Here is a tiny trained network, its code and every weight. The questions are about switching its units off for an input and a target symbol, where a switched-off unit gives its printed mean instead of its output.

import numpy as np


def w(rows, s, z=0):
    codes = np.array(rows[::2]) - 128.0
    scale = np.full(codes.shape[1], s)
    scale[-1] = z or s
    return codes * scale


def f(y):
    return np.maximum(y, 0)


def softmax(a):
    e = np.exp(a - a.max(-1, keepdims=True))
    return e / e.sum(-1, keepdims=True)


def log_softmax(a):
    a = a - a.max(-1, keepdims=True)
    return a - np.log(np.exp(a).sum(-1, keepdims=True))


def net(x, mask):
    ids = ['ΓΘΞΠΩαβζμστφψ'.index(c) for c in x.split()]
    T = len(ids)
    res = E[ids] + P[:T]
    r = res
    for j in range(3):
        rows = slice(3 * j, 3 * j + 3)
        q, k, v = (r @ M[0][rows].T for M in (Q, K, V))
        z = softmax(np.where(np.tri(T) > 0, q @ k.T / 3**0.5, -1e9)) @ v
        o = O[0][rows]
        res = res + np.where(mask[j], z, o[:, -1]) @ o[:, :-1]
    y = f(res @ A[0][:, :-1].T + A[0][:, -1])
    res = res + np.where(mask[3:19], y, B[0][:, -1]) @ B[0][:, :-1]
    return log_softmax(res[-1] @ U[:, :-1].T + U[:, -1])


Q, K, V, O, A, B = {}, {}, {}, {}, {}, {}
E = w([
[140,150,175],'Γ',
[145,146,185],'Θ',
[170,104,201],'Ξ',
[142,159,213],'Π',
[102,162,192],'Ω',
[141,122,122],'α',
[109,134,106],'β',
[185,150,254],'ζ',
[115,89,107],'μ',
[144,96,154],'σ',
[53,125,78],'τ',
[254,90,91],'φ',
[143,75,13],'ψ',
],0.0062)
P = w([
[97,213,117],'0',
[201,117,117],'1',
[61,69,187],'2',
[205,96,138],'3',
[205,132,58],'4',
[10,88,156],'5',
[196,3,144],'6',
[123,169,153],'7',
],0.018)
Q[0] = w([
[115,217,85],'head 1',
[246,94,81],'head 1',
[140,51,152],'head 1',
[203,87,141],'head 2',
[201,142,108],'head 2',
[138,37,180],'head 2',
[92,64,132],'head 3',
[150,147,139],'head 3',
[167,112,181],'head 3',
],0.013)
K[0] = w([
[212,133,81],'head 1',
[155,40,125],'head 1',
[11,112,168],'head 1',
[114,38,64],'head 2',
[165,6,103],'head 2',
[68,119,55],'head 2',
[113,202,77],'head 3',
[142,108,158],'head 3',
[215,124,49],'head 3',
],0.012)
V[0] = w([
[192,196,83],'head 1',
[186,54,120],'head 1',
[218,138,133],'head 1',
[95,109,22],'head 2',
[122,165,174],'head 2',
[113,84,44],'head 2',
[75,108,159],'head 3',
[12,146,88],'head 3',
[67,90,161],'head 3',
],0.011)
O[0] = w([
[204,22,34,55],'head 1',
[41,139,30,98],'head 1',
[100,53,53,76],'head 1',
[155,255,92,122],'head 2',
[147,92,174,129],'head 2',
[112,235,51,120],'head 2',
[101,159,196,34],'head 3',
[168,183,227,4],'head 3',
[81,161,218,11],'head 3',
],0.0083,0.0037)
A[0] = w([
[178,154,105,188],'neuron 1',
[150,80,179,39],'neuron 2',
[116,18,126,68],'neuron 3',
[94,246,118,32],'neuron 4',
[162,122,86,176],'neuron 5',
[146,81,88,101],'neuron 6',
[155,153,35,87],'neuron 7',
[77,234,127,140],'neuron 8',
[128,92,182,66],'neuron 9',
[196,148,105,191],'neuron 10',
[107,206,97,11],'neuron 11',
[152,158,157,137],'neuron 12',
[140,102,110,110],'neuron 13',
[166,126,137,176],'neuron 14',
[3,103,171,1],'neuron 15',
[150,191,162,121],'neuron 16',
],0.011,0.0089)
B[0] = w([
[107,131,75,216],'neuron 1',
[203,131,99,166],'neuron 2',
[139,235,100,219],'neuron 3',
[222,48,82,157],'neuron 4',
[109,75,143,239],'neuron 5',
[104,104,174,225],'neuron 6',
[161,167,213,254],'neuron 7',
[187,209,131,184],'neuron 8',
[185,107,114,174],'neuron 9',
[93,120,77,231],'neuron 10',
[23,42,171,135],'neuron 11',
[94,108,133,185],'neuron 12',
[113,114,149,174],'neuron 13',
[104,114,120,188],'neuron 14',
[69,128,4,161],'neuron 15',
[68,135,171,194],'neuron 16',
],0.011,0.0093)
U = w([
[85,164,162,92],'Γ',
[82,59,39,254],'Θ',
[137,117,203,52],'Ξ',
[131,92,179,65],'Π',
[142,215,154,81],'Ω',
[21,169,128,85],'α',
[58,92,117,201],'β',
[202,131,106,66],'ζ',
[98,118,167,128],'μ',
[184,220,10,50],'σ',
[173,125,131,86],'τ',
[208,120,142,89],'φ',
[176,104,148,76],'ψ',
],0.011,0.0044)

Each question gives the input, a string of symbols that net reads in full, and the target symbol t.
The units are the heads (3 rows each of Q, K, V and O) and the neurons (one row each of A and B). Each row of codes is followed by its name. A weight is (code - 128) times the scale printed after its matrix; where a second scale follows, it is the last column's (O, A, B and U).
mask holds one flag per unit, heads first, then neurons. A switched-off unit (its flag False) gives its mean, the last column of its rows in O or B, instead of its output. The means were averaged over made-up inputs and are rounded, as every weight is.
A unit's drop is (log p(t) with every unit on - log p(t) with that unit switched off) / (log p(t) with every unit on - log p(t) with every unit switched off).
The circuit of an input: a set's keep is (log p(t) with only the set's units on - log p(t) with every unit switched off) / (log p(t) with every unit on - log p(t) with every unit switched off). Starting from the 12 units with the biggest drops (on a tie, the unit counted first), units are removed one at a time, each time the one whose removal leaves the highest keep (on an exact tie, the one counted first), for as long as the keep stays at least 0.8.
circuit, biggest first: the units of the circuit, biggest drop first
unit that matters most: the unit with the biggest drop
k most important neurons: the k neurons with the biggest drops, biggest first
heads that matter: for each layer, one digit per head in row order, 1 if its drop is at least 0.15 and else 0, layers parted by /
input Θ ψ β σ Ξ, target Θ: 2 most important neurons -> (neuron 5; neuron 10)
input Θ β Ω ψ, target σ: circuit, biggest first -> (head 1; head 2; neuron 8; neuron 7)
input ψ μ Γ σ β ζ, target Ω: circuit, biggest first -> (neuron 8; head 2; head 1)
input τ μ ψ σ ζ τ Θ, target Ω: circuit, biggest first -> (head 1)
input σ Ω Ω Ξ Π α φ τ, target Θ: 3 most important neurons -> (neuron 7; neuron 8; neuron 16)
input Ω Π φ Π μ φ, target φ: circuit, biggest first -> (head 1; head 2; neuron 2; neuron 9)
input φ Π Γ, target α: circuit, biggest first -> (head 1; neuron 15)
input τ τ Θ, target Ξ: circuit, biggest first -> (head 1; head 3)
input σ Ω σ φ, target Θ: heads that matter -> 011
input σ φ φ φ ζ, target Θ: 2 most important neurons -> (neuron 5; neuron 6)
input ζ μ τ, target σ: heads that matter -> 010
input Π α σ τ, target Ω: heads that matter -> 100
input Ω Π σ, target φ: heads that matter -> 110
input τ α Θ τ β, target Θ: circuit, biggest first -> (head 1)
input β ψ τ Ξ β ψ α, target σ: heads that matter -> 111
input Ξ φ Θ, target Θ: heads that matter -> 010
input Ξ σ β μ Π, target Θ: heads that matter -> 000
input φ β Θ, target α: 2 most important neurons -> (neuron 15; neuron 7)
input ψ Ξ β Π β σ Θ μ, target Θ: 3 most important neurons -> (neuron 7; neuron 8; neuron 16)
input Π Ω Θ ζ ψ, target Θ: 2 most important neurons -> (neuron 5; neuron 10)
input σ τ ψ β, target σ: 4 most important neurons -> (neuron 8; neuron 4; neuron 7; neuron 6)
input ψ Θ μ μ ψ σ Ω, target σ: unit that matters most -> head 2
input Π σ β τ α Ω Θ Γ, target Θ: 3 most important neurons -> (neuron 7; neuron 8; neuron 16)
input ζ ψ ζ, target σ: 2 most important neurons -> (neuron 3; neuron 15)
input Ω φ Γ β, target Θ: 3 most important neurons -> (neuron 7; neuron 3; neuron 8)
input ψ μ ζ ψ, target σ: circuit, biggest first -> (head 1; head 2; neuron 8)
input ψ ψ Ω ψ Π φ, target Ω: unit that matters most -> neuron 8
input β τ β Ω, target Ω: heads that matter -> 100
